Below is a small trained network, with its code and all its weights. Each question gives an input and a class and asks what happens when units are switched off, that is, made to give their printed mean instead of their output.

import numpy as np


def w(rows, s, z=0):
    codes = np.array(rows[::2]) - 128.0
    scale = np.full(codes.shape[1], s)
    scale[-1] = z or s
    return codes * scale


def norm(h):
    return h / np.sqrt((h * h).mean(-1, keepdims=True) + 1e-5)


def f(y):
    return np.maximum(y, 0)


def log_softmax(a):
    a = a - a.max(-1, keepdims=True)
    return a - np.log(np.exp(a).sum(-1, keepdims=True))


def net(x, mask):
    res = np.array(x, float).reshape(1, 7) / 4 @ E
    u = 0
    for l in range(2):
        y = f(norm(res) @ A[l][:, :-1].T + A[l][:, -1])
        res = res + np.where(mask[u : u + 10], y, B[l][:, -1]) @ B[l][:, :-1]
        u += 10
    return log_softmax(norm(res)[-1] @ U[:, :-1].T + U[:, -1])


A, B = {}, {}
E = w([
[125,130,128],'x0',
[179,190,89],'x1',
[128,129,125],'x2',
[208,132,254],'x3',
[139,124,123],'x4',
[120,132,130],'x5',
[81,154,154],'x6',
],0.0072)
A[0] = w([
[155,113,179,222],'L0N1',
[142,32,141,133],'L0N2',
[191,183,93,40],'L0N3',
[105,19,162,14],'L0N4',
[54,179,85,187],'L0N5',
[135,111,255,206],'L0N6',
[74,164,140,2],'L0N7',
[62,53,172,66],'L0N8',
[187,167,93,46],'L0N9',
[73,115,110,85],'L0N10',
],0.011,0.0033)
B[0] = w([
[133,115,85,202],'L0N1',
[89,174,142,177],'L0N2',
[120,172,114,165],'L0N3',
[99,252,154,170],'L0N4',
[175,130,79,217],'L0N5',
[155,104,74,253],'L0N6',
[173,96,155,139],'L0N7',
[138,204,130,180],'L0N8',
[104,175,120,159],'L0N9',
[151,111,99,163],'L0N10',
],0.011,0.0073)
A[1] = w([
[180,49,81,139],'L1N1',
[241,146,244,210],'L1N2',
[163,108,102,39],'L1N3',
[202,112,50,57],'L1N4',
[166,144,161,111],'L1N5',
[131,35,132,230],'L1N6',
[215,155,124,61],'L1N7',
[159,155,53,2],'L1N8',
[54,140,12,181],'L1N9',
[166,199,50,126],'L1N10',
],0.011,0.0038)
B[1] = w([
[91,80,255,174],'L1N1',
[145,97,8,171],'L1N2',
[105,143,224,141],'L1N3',
[22,70,190,204],'L1N4',
[27,164,68,140],'L1N5',
[151,238,74,143],'L1N6',
[60,161,100,175],'L1N7',
[90,163,195,184],'L1N8',
[237,126,173,227],'L1N9',
[62,45,248,255],'L1N10',
],0.0049,0.012)
U = w([
[191,28,14,253],'0',
[143,246,78,78],'1',
[125,107,192,95],'2',
[135,115,177,112],'3',
[138,112,176,98],'4',
[144,122,181,71],'5',
],0.012,0.0049)

Each question gives the input, the list of numbers given to net, and the class t.
The units are the neurons (one row each of A and B). Each row of codes is followed by its name. A weight is (code - 128) times the scale printed after its matrix; where a second scale follows, it is the last column's (A, B and U).
mask holds one flag per neuron, layer by layer. A switched-off neuron (its flag False) gives its mean, the last column of its row in B, instead of its output. The means were averaged over made-up inputs and are rounded, as every weight is.
A unit's drop is (log p(t) with every unit on - log p(t) with that unit switched off) / (log p(t) with every unit on - log p(t) with every unit switched off).
The circuit of an input: a set's keep is (log p(t) with only the set's units on - log p(t) with every unit switched off) / (log p(t) with every unit on - log p(t) with every unit switched off). Starting from the 12 units with the biggest drops (on a tie, the unit counted first), units are removed one at a time, each time the one whose removal leaves the highest keep (on an exact tie, the one counted first), for as long as the keep stays at least 0.8.
circuit, biggest first: the units of the circuit, biggest drop first
most important unit: the unit with the biggest drop
k most important neurons: the k neurons with the biggest drops, biggest first
top k neurons in layer l: the k neurons of layer l with the biggest drops, biggest first
drop when u is switched off: that unit's drop, to one decimal
input [4,3,6,-5,-1,-8,3], class 5: most important unit : L0N6
input [3,6,3,0,0,-2,-7], class 2: circuit, biggest first : (L1N10, L0N5)
input [-2,-8,6,7,4,3,-1], class 1: top 3 neurons in layer 0 : (L0N4, L0N2, L0N8)
input [-8,-8,6,-4,4,2,6], class 1: circuit, biggest first : (L1N4, L0N8, L1N1)
input [-3,-5,-1,8,-8,-7,4], class 0: circuit, biggest first : (L1N2, L0N6)
input [7,4,-1,-2,0,5,-5], class 3: top 3 neurons in layer 0 : (L0N4, L0N8, L0N2)
input [-4,-5,0,3,-2,0,3], class 1: circuit, biggest first : (L0N4, L0N8, L1N4)
input [-3,-7,7,-2,6,7,7], class 1: 4 most important neurons : (L0N8, L0N4, L1N4, L1N1)
input [-6,0,0,7,-2,5,-5], class 0: 2 most important neurons : (L1N2, L1N10)
input [-5,6,-5,-2,8,-3,-1], class 4: top 2 neurons in layer 1 : (L1N10, L1N2)
input [-6,6,-1,-4,-6,-3,-8], class 2: 2 most important neurons : (L1N10, L0N4)
input [-7,-7,5,3,-7,0,2], class 1: 4 most important neurons : (L0N4, L0N8, L1N4, L1N1)
input [3,-5,1,6,-3,2,-3], class 0: top 3 neurons in layer 0 : (L0N5, L0N4, L0N10)
input [-5,-8,-3,-5,3,-6,-3], class 1: most important neuron : (L0N4)
input [8,3,1,8,0,-6,-8], class 0: 3 most important neurons : (L1N2, L1N10, L1N9)
input [2,-8,0,-2,-2,-2,8], class 1: 3 most important neurons : (L0N4, L0N8, L1N4)
input [3,-7,-3,6,6,-6,-3], class 1: 4 most important neurons : (L0N4, L0N2, L0N8, L0N5)
input [-4,1,-5,5,1,5,-5], class 0: 2 most important neurons : (L1N2, L0N4)
input [0,-2,-6,8,7,5,1], class 0: 2 most important neurons : (L1N2, L1N10)
input [3,-3,-7,6,2,-1,-4], class 0: circuit, biggest first : (L1N2)
input [-1,7,-8,8,-8,6,-2], class 0: 2 most important neurons : (L1N2, L0N4)
input [8,2,4,-8,-2,-8,8], class 0: drop when L1N9 is switched off : 0.2
